In the rows, zero is written as 100.
Facts:
grosa {Δ=gribragre, θ=622}
kloba {Δ=skipemok, Π=zedan, θ=274}
duruk {Δ=gribragre, Π=venol gretun, θ=274}
sokom {θ=274}
taklin {Δ=rabrum, Π=trofik vetur, θ=622}
skeklam {Δ=stabror, Π=stekun, θ=622}
plazi {Δ=zedan, θ=274}
pupiflin {χ=tregidi, Π=refu, θ=274}
flaplan {Δ=nobiflu, χ=veklor redur mibrober zaliplu, θ=274}
fledrek {χ=plebas, θ=274}
mogo {Δ=florol, Π=beflo tifam, θ=274}
momur {Δ=lepar, Π=stedrar tupo treflor, θ=274}
sazis {Δ=pupiflin, Π=leseflol ladrin seskopi, θ=339}
stedul {Δ=fisil, χ=mibrober, θ=339}
flobigrin {Δ=dezur, Π=dradek, θ=274}
fisil {Δ=trizum, Π=zokle, θ=274}
runin {Δ=flatrubre, χ=groflir klaple droda, Π=klaple, θ=622}
skodrik {Δ=tifam, Π=skeklam, θ=622}
nobiflu {Δ=miklor, χ=magren, θ=274}
mibrober {Δ=flatrubre, χ=skofakes zaliplu, θ=274}
tani {Δ=droda, Π=samer dradek, θ=274}
trelam {Δ=tani, χ=druvin, θ=274}
fimum {Δ=nobiflu, θ=622}
groflir {Δ=pupiflin, Π=piflun, θ=622}
fluduzem {Δ=skipemok, θ=622}
ditil {Δ=zedan, θ=274}
tupo {Δ=plazi, Π=briku, θ=622}
nubrel {Δ=skipemok, Π=piflun, θ=274}
todrem {Δ=sokom, χ=brubusku vobom, Π=pletunar, θ=622}
petrur {Δ=flatrubre, χ=kleduflos, Π=runin skubrak triko brubusku, θ=339}
trofik {Δ=garun, χ=plebas, θ=622}
dabrik {Δ=triko, χ=mibrober, Π=seskopi, θ=622}
seskopi {Δ=stabror, Π=pletunar flizum pamor, θ=622}
fevom {Δ=droda, θ=339}
brubusku {Δ=trizum, Π=groflir, θ=274}
skozu {Δ=dreflu, χ=koplenam, θ=339}
staflus {Δ=kamuk, χ=tupo, Π=gregrin fabres, θ=339}
dimolu {Δ=fisil, χ=fistom, Π=mogo petrur, θ=274}
flatrubre {Δ=trizum, χ=koplenam, θ=274}
pluvu {Δ=redur, χ=zaliplu, Π=piflun, θ=339}
droda {χ=stokiplus, θ=274}
paklan {Δ=lepar, χ=zedan mogo, θ=274}
keme {Δ=kamuk, θ=622}
plebas {Δ=tani, θ=339}
dunim {Δ=zedan, Π=keklemin rafo, θ=274}
lepar {Δ=skipemok, θ=622}
tadrida {Δ=dreflu, θ=622}
grifin {Δ=sokom, θ=274}
nostes {Δ=trizum, Π=brubusku laskala duruk rafo, θ=622}
bafil {Δ=plazi, θ=274}
grosi {Δ=dreflu, θ=274}
pletunar {Δ=gepo, χ=piplak, θ=274}
nafa {Δ=dezur, χ=vuril, θ=274}
rukek {Δ=garun, χ=deflol, θ=274}
veklor {Δ=miklor, χ=stedul, Π=flopi pefen rafo, θ=622}
foto {Δ=dezur, χ=skofakes tregidi, θ=339}
skubrak {Δ=dunim, χ=gretun, Π=gregrin, θ=274}
redur {Δ=fledrek, χ=tromak, θ=622}
keklemin {Δ=tani, χ=stedul, Π=megra, θ=274}
sesta {Δ=droda, θ=274}
nagrer {Δ=vuril, χ=kebos, θ=339}
tregidi {Δ=redur, θ=274}
florol {Δ=fistom, θ=274}
klogri {Δ=lepar, θ=622}
grekam {Δ=gregrin, θ=274}
flibru {Δ=trizum, θ=622}
gapos {Δ=plazi, Π=plitrol nobiflu, θ=339}
trebrir {Δ=sokom, θ=339}
fistom {χ=skofakes, θ=274}
druklil {Δ=rabrum, χ=kluplur foto, Π=runin ladrin, θ=339}
miklor {θ=274}
samer {Δ=fledrek, Π=rafo, θ=274}
gretun {Δ=vuril, Π=triko, θ=339}
skilar {Δ=stabror, χ=kluplur, θ=622}
ferim {Δ=kamuk, χ=lugel, Π=flebrur zabre, θ=622}
drorotin {Δ=fevom, Π=nagrer, θ=274}
kleduflos {Δ=rabrum, Π=ladrin, θ=274}
stabror {Δ=pupiflin, θ=274}
magren {Δ=triko, χ=gurin, Π=fosim kloba grapan, θ=622}
nipos {Δ=gregrin, χ=druvin triko, θ=274}
grusebral {Δ=zedan, χ=drovufo, Π=brubusku megra, θ=274}
staska {Δ=dreflu, Π=brave tibragur, θ=339}
rabrum {Δ=dezur, Π=brubusku samer, θ=622}
flizum {Δ=dunim, χ=tifam, θ=274}
tifam {Δ=triko, θ=274}
pefom {Δ=droda, Π=stedrar skadel, θ=274}
briku {Δ=plazi, θ=274}
gepo {Δ=trizum, Π=gregrin, θ=622}
fogroder {Δ=miklor, Π=trelam, θ=274}
dovim {Δ=gribragre, χ=drorotin dezur, θ=274}
leseflol {Δ=zedan, Π=redur, θ=274}
zabre {Δ=tani, Π=beklu, θ=274}
mavik {Δ=pupiflin, θ=274}
drovufo {Δ=flobigrin, χ=skofakes, Π=megra, θ=274}
tromak {Δ=triko, χ=skozu koplenam, Π=pletunar groska duruk, θ=274}
bisak {Δ=treflor, Π=leseflol, θ=274}
kamuk {Δ=pupiflin, χ=tregidi, θ=274}
stokiplus {Δ=tani, θ=274}
trizum {θ=622}
groska {Δ=dreflu, Π=plazi seskopi, θ=274}
beklu {Δ=nobiflu, Π=plazi klaple, θ=274}
fosim {Δ=gregrin, Π=klaple beklu, θ=274}
ledustok {Δ=kamuk, θ=339}
loditrun {Δ=sokom, χ=kloba kebos, Π=pefen, θ=274}
pleklidrur {Δ=fevom, Π=pletunar fabres, θ=622}
flopi {Δ=vuril, χ=koplenam, θ=622}
pletrul {Δ=treflor, Π=plitrol, θ=622}
skipemok {χ=duruk, θ=622}
tibragur {Δ=gepo, θ=622}
deflol {Δ=fistom, χ=skofakes, Π=ladrin, θ=274}
stova {Δ=florol, θ=339}
tiklus {Δ=gepo, θ=274}
sibol {Δ=flatrubre, Π=todrem, θ=339}
druvin {Δ=miklor, χ=pluvu, Π=plazi reflas, θ=274}
gulur {Δ=dunim, Π=mestol, θ=622}
beklur {Δ=flatrubre, χ=fledrek, Π=brubusku, θ=339}
plitrol {Δ=kamuk, Π=fleplil fisil, θ=339}
zokle {Δ=gepo, θ=274}
tevus {Δ=dunim, χ=florol keme, θ=622}
ladrak {Δ=droda, θ=274}
piplak {Δ=dezur, χ=floskas, θ=622}
fleplil {Δ=tifam, χ=tupo, Π=zokle, θ=274}
vuvul {Δ=lepar, Π=pefen, θ=274}
ladrin {Δ=flatrubre, Π=briku klaple pluvu, θ=622}
vetur {Δ=dezur, χ=tupo, Π=briku rafo, θ=274}
zikek {Δ=fevom, θ=274}
pudran {Δ=florol, χ=tregidi, θ=274}
serus {Δ=fistom, χ=dimolu bafil, Π=rafo, θ=339}
koplenam {Δ=gregrin, θ=622}
stekun {Δ=redur, Π=fleplil, θ=622}
nake {Δ=droda, Π=fisil, θ=274}
vobom {Δ=fevom, θ=274}
kletral {Δ=dezur, θ=274}
gribragre {Π=beflo mogo, θ=274}
bivul {Δ=gribragre, χ=nipos skadel, θ=622}
vodi {Δ=nobiflu, θ=274}
floskas {Δ=gregrin, χ=skozu, θ=274}
reflun {Δ=garun, θ=622}
brave {Δ=fledrek, θ=622}
zaliplu {Δ=rabrum, χ=skofakes, θ=622}
dradek {Δ=nobiflu, θ=274}
pamor {Δ=fevom, Π=skeklam, θ=274}
tregrik {Δ=miklor, χ=gurin, Π=skeklam gregrin, θ=622}
grapan {Δ=vuril, Π=veklor trizum trebrir, θ=274}
gebim {Δ=dunim, Π=fisil, θ=274}
laskala {Δ=stabror, χ=garun, θ=622}
taflu {Δ=miklor, Π=stekun ladrin, θ=339}
piflun {Δ=fevom, Π=megra, θ=339}
gurin {Δ=florol, χ=dimolu, θ=274}
nesol {Δ=florol, θ=274}
dezur {χ=beklur, θ=622}
flabipal {Δ=tifam, Π=brave dunim trebrir, θ=339}
beflo {Δ=tani, θ=622}
baklis {Δ=vuril, θ=274}
mestol {Δ=kebos, χ=druvin, Π=tupo, θ=622}
limik {Δ=rabrum, χ=zaliplu pluvu tregidi, Π=plazi trebrir dradek, θ=274}
pefen {Δ=flobigrin, Π=pletrul seskopi, θ=274}
venem {Δ=fistom, θ=274}
steves {Δ=fledrek, Π=keklemin, θ=274}
vuril {Δ=miklor, θ=274}
megra {Δ=dreflu, θ=274}
fabres {Δ=florol, Π=tregrik drovufo brubusku, θ=274}
skenoler {Δ=vuril, χ=tupo, θ=274}
selikan {Δ=zedan, Π=beklur veklor, θ=339}
stedrar {Δ=nobiflu, Π=leseflol piflun pamor, θ=274}
rafo {Δ=flatrubre, Π=drovufo, θ=274}
triko {χ=beklur veklor, θ=622}
runutak {Δ=kebos, θ=274}
velor {Δ=gribragre, Π=zokle, θ=274}
mobu {Δ=garun, Π=stedrar, θ=274}
klaple {Δ=fledrek, χ=floskas, Π=fleplil, θ=274}
ropak {Δ=gregrin, Π=pletunar beklu, θ=339}
garun {Δ=triko, Π=druklil, θ=274}
kluplur {Δ=dunim, χ=deflol stedul, θ=274}
venol {Δ=flobigrin, Π=triko flizum, θ=622}
treflor {Δ=fledrek, χ=flatrubre, Π=tadrida keklemin, θ=274}
refu {Δ=kamuk, θ=274}
zedan {χ=pefom, θ=339}
kebos {Π=zabre, θ=339}
skadel {Δ=droda, Π=tromak, θ=274}
gregrin {Δ=fistom, θ=339}
bosu {Δ=rabrum, χ=piplak, θ=339}
skofakes {Δ=gepo, θ=622}
lugel {Δ=fisil, χ=keme mibrober zaliplu koplenam, θ=274}
faklur {Δ=pupiflin, θ=274}
reflas {Δ=treflor, Π=pletrul seskopi, θ=622}
flebrur {Δ=gribragre, θ=274}
dreflu {Δ=fistom, θ=274}
grogas {Δ=dunim, χ=flatrubre, θ=274}

Known rows:
pleklidrur: 109  102  100  101  109  93  106  99  107  97  94  94  105  109  99  108  108  101  85  112  112  89  101  101  101  93  102  96  93  113  106  101  106  103  88  81  110  112  87  109  96  100  103  108  101  101  112  96  107  103
skadel: 80  100  102  99  109  104  82  90  99  104  116  93  99  107  106  100  86  88  100  93  83  112  104  93  115  102  103  103  99  110  114  103  100  101  89  94  108  111  100  102  97  105  108  105  103  106  93  96  102  99
triko: 85  106  107  96  107  100  100  92  102  113  112  96  111  90  89  100  80  113  111  102  100  117  96  112  114  102  96  99  106  113  114  98  95  112  114  128  103  106  112  113  99  97  109  97  121  115  116  89  81  123
zabre: 110  89  98  110  101  98  98  108  102  96  109  108  103  97  109  101  109  97  96  92  99  105  108  97  93  91  102  104  94  91  107  100  92  95  88  87  116  113  101  89  95  107  105  99  101  94  105  99  93  105
druvin: 64  111  103  87  124  113  74  96  91  111  118  92  102  113  107  99  76  73  106  88  71  112  94  82  117  103  103  108  94  113  117  106  103  109  98  96  109  101  94  109  97  93  118  113  117  107  87  98  99  100
gapos: 106  95  97  95  100  95  107  115  88  97  95  104  108  106  109  115  115  99  91  101  101  103  107  92  80  88  96  101  90  100  103  90  99  102  97  86  109  104  94  103  99  85  98  94  99  95  100  110  101  96
nagrer: 105  99  101  96  89  85  120  111  104  103  95  102  103  88  86  113  104  119  102  98  103  93  104  117  85  91  94  89  106  108  101  92  93  93  99  101  103  106  95  93  99  105  99  96  86  88  99  103  107  96
tifam: 94  90  86  113  93  101  114  78  92  102  114  107  97  92  106  105  102  111  85  91  108  104  109  90  105  98  97  97  101  98  106  93  96  108  93  104  92  101  117  88  105  118  86  84  94  113  112  96  113  110
vetur: 133  102  107  101  91  87  103  107  106  104  90  105  103  104  103  85  115  106  105  107  109  91  103  122  87  88  95  94  111  110  92  111  100  102  86  96  110  111  93  98  94  99  95  89  95  95  103  100  92  102
trebrir: 104  92  103  109  98  93  104  101  110  100  95  95  100  81  89  110  102  116  93  97  106  110  107  109  106  95  114  87  100  101  104  88  84  89  91  97  110  124  104  99  97  104  102  101  93  95  97  103  106  95
venem: 115  82  110  100  90  116  94  98  94  89  108  106  94  110  99  97  122  112  87  92  128  87  119  105  117  110  95  90  102  76  88  99  88  80  118  114  77  84  106  88  102  94  95  115  91  101  83  108  100  80
fisil: 98  92  84  106  93  84  121  100  81  102  107  111  107  95  106  106  105  106  93  83  103  112  102  92  89  89  91  104  98  95  104  92  98  119  93  100  109  103  113  95  102  106  98  74  105  107  126  96  93  125
rabrum: 110  98  97  110  102  103  106  79  102  105  95  102  109  102  107  103  103  110  87  120  122  101  100  96  98  88  95  102  100  118  99  97  107  113  94  100  92  107  100  107  99  95  84  89  109  116  120  90  107  119
gurin: 79  100  120  74  103  117  79  92  82  105  118  92  93  122  89  95  84  93  102  83  99  93  109  103  144  132  98  89  106  95  100  105  95  86  128  125  79  67  102  108  104  84  104  127  104  113  69  111  100  82
rukek: 72  117  116  77  103  103  90  110  100  113  111  99  105  102  92  87  72  90  130  96  66  102  93  110  105  109  91  102  108  111  108  118  101  98  114  119  99  86  95  102  101  94  118  108  109  98  78  100  89  96
groska: 125  74  109  112  107  132  66  98  107  87  117  109  103  111  114  92  129  105  88  96  131  106  116  98  112  95  108  101  94  78  94  97  84  79  114  110  93  105  108  88  102  84  104  116  106  91  83  98  84  90
veklor: 73  118  106  92  124  108  76  100  103  110  102  83  99  101  96  98  70  80  113  110  77  114  95  94  115  111  108  107  97  113  114  102  106  109  105  104  106  99  97  122  98  92  110  113  115  110  95  100  93  109

Rows:
No name comes twice in this set of rows, the named rows included.
68  116  106  88  116  107  81  96  94  113  112  90  100  111  105  98  65  73  120  100  62  109  94  94  109  104  96  108  101  120  114  110  110  114  97  96  103  96  95  112  96  95  112  99  110  108  87  101  101  101 : dimolu
120  94  107  95  93  89  105  111  103  99  101  109  113  112  102  94  123  103  101  99  114  90  102  110  91  85  96  96  102  105  100  110  97  100  91  94  113  112  88  92  94  95  109  101  105  86  101  93  87  104 : loditrun
89  116  113  84  110  97  89  115  101  109  100  94  108  110  94  91  77  91  120  113  82  108  96  112  100  103  94  109  98  114  110  107  105  109  113  110  107  95  93  118  95  83  119  103  118  104  97  102  80  109 : tregrik
110  105  98  109  106  96  97  94  113  101  88  99  103  105  108  106  102  95  88  122  104  91  103  102  92  86  102  101  96  123  101  99  108  106  85  78  106  114  86  108  95  101  95  100  100  101  107  92  111  106 : nostes
72  128  96  81  104  96  105  112  109  103  91  100  101  85  89  82  85  88  143  97  66  97  57  95  92  112  108  107  108  96  93  117  115  107  113  112  98  94  91  103  107  98  112  106  114  83  86  91  89  96 : lugel
93  119  92  89  103  95  114  112  109  88  70  98  98  75  89  99  109  103  124  105  90  97  57  87  82  103  120  99  100  79  81  99  107  97  113  104  88  101  98  102  108  94  96  104  105  75  91  95  96  85 : bosu
118  80  108  90  100  107  91  99  86  89  107  101  100  123  102  102  129  103  77  83  133  92  115  102  125  109  105  90  96  78  94  100  87  84  110  108  94  92  101  103  101  82  100  122  101  96  94  107  94  89 : fosim
99  96  98  103  105  97  105  106  105  103  96  99  106  96  101  116  105  102  94  105  99  105  101  95  89  87  101  99  94  110  106  92  98  99  86  78  110  123  89  100  97  99  103  99  96  94  96  97  110  96 : sibol
98  93  96  106  104  95  104  96  92  100  97  92  95  94  98  119  103  104  81  100  105  109  108  97  103  93  107  96  92  107  109  86  92  95  82  81  109  117  99  107  96  103  95  99  91  102  104  106  119  94 : gretun
115  95  108  99  100  91  105  114  116  97  94  103  112  100  93  103  115  112  100  112  118  90  102  115  94  86  99  98  98  104  103  100  94  94  100  97  113  116  88  96  94  97  113  113  108  87  108  91  85  109 : todrem
105  109  83  112  110  102  93  89  114  88  69  85  84  85  102  95  100  90  93  114  97  106  81  86  100  113  122  101  97  84  87  92  115  105  90  89  94  101  103  117  100  104  82  104  100  100  109  102  111  100 : groflir
80  114  112  86  118  107  85  105  102  111  110  93  107  113  101  100  79  82  110  109  84  101  99  96  105  102  95  112  92  118  112  104  105  103  109  99  103  98  86  116  97  86  118  115  117  106  95  100  95  105 : magren

Now the same elements, written a new way:
Known rows:
trofik: 94  99  107  101  107  68  92  87  95  121  94  114  100  109  107  107  94  100  96  96  92  91  91  94  103  105
stabror: 87  111  81  107  113  92  96  105  97  92  102  100  108  92  111  99  115  105  108  89  105  95  98  99  101  100
megra: 108  98  91  117  99  80  118  98  83  95  65  95  106  85  90  109  92  113  101  110  100  96  98  83  97  101
nipos: 114  92  100  102  86  108  127  100  95  95  88  90  109  90  79  99  87  102  95  117  105  101  100  84  94  118
stova: 108  104  113  100  98  77  124  106  101  94  75  110  108  85  88  122  96  100  104  112  113  93  96  87  106  107
plitrol: 98  104  108  100  105  87  94  103  103  102  90  113  95  100  103  109  103  99  106  95  99  98  98  103  106  89
sokom: 89  111  81  108  112  92  97  105  98  93  99  100  109  92  109  101  116  105  108  90  107  95  98  98  100  99
pudran: 100  94  94  99  93  63  124  96  99  105  85  97  109  89  91  116  102  90  94  106  103  77  87  69  90  114
ferim: 102  86  113  83  93  100  97  94  112  117  112  99  102  122  102  89  102  87  90  108  101  97  98  88  102  101
kleduflos: 90  115  62  71  47  129  95  117  99  96  72  154  72  64  135  102  125  152  120  109  103  85  135  101  87  97
sesta: 94  103  90  106  103  89  95  101  98  98  96  102  93  93  105  109  105  100  105  88  91  94  100  104  96  92
refu: 112  119  101  105  88  109  128  82  66  77  121  96  69  92  130  94  131  90  76  118  53  129  79  106  118  131
vetur: 92  91  89  100  103  68  95  89  99  115  104  97  100  110  106  101  109  86  93  87  89  80  86  81  91  98
pamor: 98  98  87  111  103  93  91  99  94  98  87  96  93  100  108  97  109  106  104  93  89  100  101  98  97  79
dunim: 88  110  80  107  113  92  95  104  98  93  101  100  108  94  111  100  114  105  109  87  106  94  98  100  101  100
steves: 105  92  97  95  88  119  102  104  106  95  108  89  96  101  95  94  100  94  99  101  99  104  105  101  93  98
dovim: 102  90  94  97  92  105  102  91  99  110  113  93  101  110  97  89  97  94  89  99  91  94  94  91  90  110

Rows:
No name comes twice in this set of rows, the named rows included.
76  123  131  116  118  131  103  106  136  84  119  74  68  86  77  77  118  145  93  155  91  100  123  105  72  71 : drorotin
116  100  119  101  90  113  124  108  98  89  79  100  108  90  80  105  82  108  102  129  114  117  110  99  110  115 : koplenam
107  112  109  134  155  91  95  111  87  59  107  52  112  94  90  118  91  78  107  74  122  120  89  128  111  72 : vuril
110  100  110  111  104  75  115  96  86  101  62  106  109  93  94  110  89  115  100  119  108  102  98  85  110  103 : tadrida
93  113  108  112  123  101  99  121  117  78  92  97  110  94  95  107  116  89  121  93  108  117  104  113  121  83 : kebos
124  103  106  102  102  127  99  104  75  75  104  80  92  89  97  107  77  109  95  95  126  110  105  126  93  88 : duruk
114  85  114  87  86  96  125  99  107  107  91  96  114  111  85  93  99  92  89  124  114  93  93  68  102  110 : serus
101  113  101  108  114  80  120  104  92  95  75  110  123  89  95  107  99  115  106  111  123  95  93  84  112  114 : gregrin
115  102  113  87  117  102  95  91  81  100  121  84  112  118  114  91  91  101  82  101  141  94  87  99  103  103 : skipemok
95  114  111  100  105  97  98  112  108  90  94  120  92  83  97  123  97  99  116  91  99  104  106  122  108  99 : plebas

Now the same elements, written a new way:
Known rows:
tibragur: 102  105  95  86  95  101  101  96  110  98  97  102  103  101  96  79  94  90  113  96  96  106  92  96  101  101  101  110  98  88  93  109  95  90  105  102  118  106  107  104  102  103
kleduflos: 93  98  101  105  97  102  98  99  93  103  103  92  101  93  98  100  108  104  104  97  98  104  98  110  101  101  104  98  103  96  87  94  100  95  102  102  94  106  90  94  97  99
plitrol: 99  108  97  98  94  101  101  106  102  101  92  96  99  96  98  101  101  101  108  100  99  103  90  106  105  100  98  102  99  92  87  96  97  87  110  96  101  105  96  99  102  100
rukek: 102  98  98  104  97  96  109  96  107  106  109  106  103  111  107  105  95  98  97  105  103  98  104  93  101  109  104  103  103  105  105  101  101  103  90  101  92  92  109  100  105  104
zikek: 96  96  102  102  99  108  97  99  102  107  101  97  99  92  95  101  102  95  111  97  91  104  90  108  97  92  108  103  96  95  94  94  101  93  110  95  100  106  101  98  113  100
skipemok: 107  96  103  97  105  97  95  104  106  91  99  102  111  105  98  92  93  106  94  95  100  102  103  97  92  96  95  92  103  104  116  112  104  114  104  95  107  99  106  104  95  97
megra: 104  109  107  79  107  108  88  95  91  100  84  108  73  92  93  121  105  89  92  108  102  92  108  90  95  92  91  98  90  107  100  90  97  90  98  105  104  79  94  107  98  101
fistom: 107  112  95  96  142  107  77  109  115  110  139  106  79  108  119  123  90  120  82  121  103  55  121  85  98  101  73  94  96  108  112  106  93  113  88  82  84  69  127  97  84  92
baklis: 95  95  104  100  99  111  96  99  103  108  101  97  100  91  95  103  101  95  110  97  90  105  89  109  97  92  109  103  96  96  95  94  101  93  112  95  99  105  101  98  113  99
veklor: 105  91  100  100  89  91  121  101  110  97  108  107  112  120  104  97  87  100  92  99  107  110  100  87  91  111  107  98  106  109  118  108  108  108  91  106  94  88  112  109  106  106
flatrubre: 79  78  97  127  120  88  81  97  81  102  91  120  141  69  93  88  82  88  89  99  89  74  110  113  107  106  102  100  64  109  133  133  103  140  75  97  120  144  78  89  81  100
fabres: 100  107  107  84  108  107  89  98  86  100  87  102  73  91  95  121  109  96  90  108  104  92  109  95  95  95  92  94  93  106  97  89  98  91  96  107  96  81  88  104  93  99
pefen: 97  102  99  100  97  102  97  97  99  102  99  98  99  94  98  98  106  98  107  99  97  103  99  105  101  98  102  102  101  96  89  97  98  95  102  101  102  105  96  95  101  100
klaple: 99  90  101  105  92  93  111  95  98  102  97  112  111  108  101  108  93  93  91  102  102  104  105  95  97  110  109  98  98  112  112  103  107  109  87  105  96  95  100  102  104  106
velor: 93  97  100  104  98  103  97  99  92  102  102  92  102  92  98  102  106  105  103  99  98  103  100  111  99  102  102  97  102  96  87  94  99  96  102  103  94  105  91  94  96  98
stedrar: 100  110  94  101  93  93  98  93  95  97  96  97  99  99  101  86  111  100  107  98  103  103  107  102  111  106  98  103  108  93  84  99  95  98  94  106  108  111  94  92  90  103
zaliplu: 95  112  78  113  131  100  105  110  129  114  170  98  88  114  127  90  79  118  103  120  103  57  103  83  108  116  87  119  101  90  100  116  91  100  78  93  78  92  132  93  90  98

Rows:
No name comes twice in this set of rows, the named rows included.
72  78  96  124  115  91  95  95  77  108  94  121  126  69  93  100  81  82  87  107  94  73  108  105  108  114  108  108  60  110  126  125  103  125  66  110  107  132  70  92  85  105 : tromak
92  85  109  97  113  100  96  96  81  104  84  120  97  90  94  133  87  85  74  112  102  82  113  90  91  105  100  94  73  122  130  104  104  112  77  109  96  83  84  109  94  102 : floskas
78  79  99  112  117  100  97  102  94  106  101  118  119  73  89  90  72  79  98  103  88  78  91  101  97  102  109  111  61  103  131  126  105  114  83  105  113  126  86  102  99  105 : flopi
94  114  84  106  118  105  98  108  119  108  145  89  88  100  114  78  95  113  117  106  97  78  93  96  109  104  93  117  105  80  84  108  90  90  97  95  94  107  118  92  93  97 : skofakes
111  92  105  98  99  94  101  103  109  90  97  105  116  115  100  94  91  106  89  94  103  108  105  94  89  99  97  88  106  110  124  112  107  119  103  94  106  93  112  107  99  98 : dezur
116  106  100  93  97  94  95  105  115  95  82  112  116  112  100  100  90  99  97  99  98  104  101  96  99  98  92  93  99  105  115  110  102  112  108  85  118  96  116  104  104  100 : zedan
95  106  79  121  122  96  106  103  126  120  160  105  102  115  127  97  82  112  102  118  102  64  107  89  114  120  96  117  101  97  101  113  93  108  73  91  81  99  131  88  95  103 : mibrober
106  115  83  108  110  97  112  112  129  112  140  101  94  123  124  107  86  115  102  115  106  77  98  87  110  113  91  110  107  97  98  103  95  96  91  88  80  85  130  96  100  101 : foto
108  106  100  90  104  101  87  102  110  90  93  100  108  97  94  74  97  100  110  91  92  105  97  102  96  90  93  99  102  93  103  113  97  106  113  91  124  111  109  101  98  98 : trizum
102  117  113  100  111  106  97  106  82  94  92  101  43  83  91  117  124  95  95  102  103  88  107  88  103  71  92  100  101  111  103  81  107  97  92  107  89  91  84  101  102  102 : mogo
105  102  99  99  92  96  107  94  107  104  99  111  102  107  101  100  97  90  100  102  100  103  103  93  101  105  105  104  99  105  105  101  102  102  92  101  104  96  108  101  108  107 : flizum
100  91  103  106  107  94  89  99  98  98  93  111  120  97  99  102  93  101  89  98  96  97  110  103  97  101  98  90  93  111  119  114  104  125  94  93  108  107  100  97  95  99 : treflor
103  125  101  108  98  93  111  106  98  85  103  98  59  90  94  69  121  94  116  92  102  98  97  85  115  75  96  113  115  96  98  98  106  99  90  109  107  122  94  96  103  106 : beflo
104  95  102  97  109  94  93  103  104  92  96  111  115  100  97  88  87  96  93  97  97  96  105  93  93  97  95  96  93  106  125  120  104  120  94  95  116  104  105  104  94  100 : redur

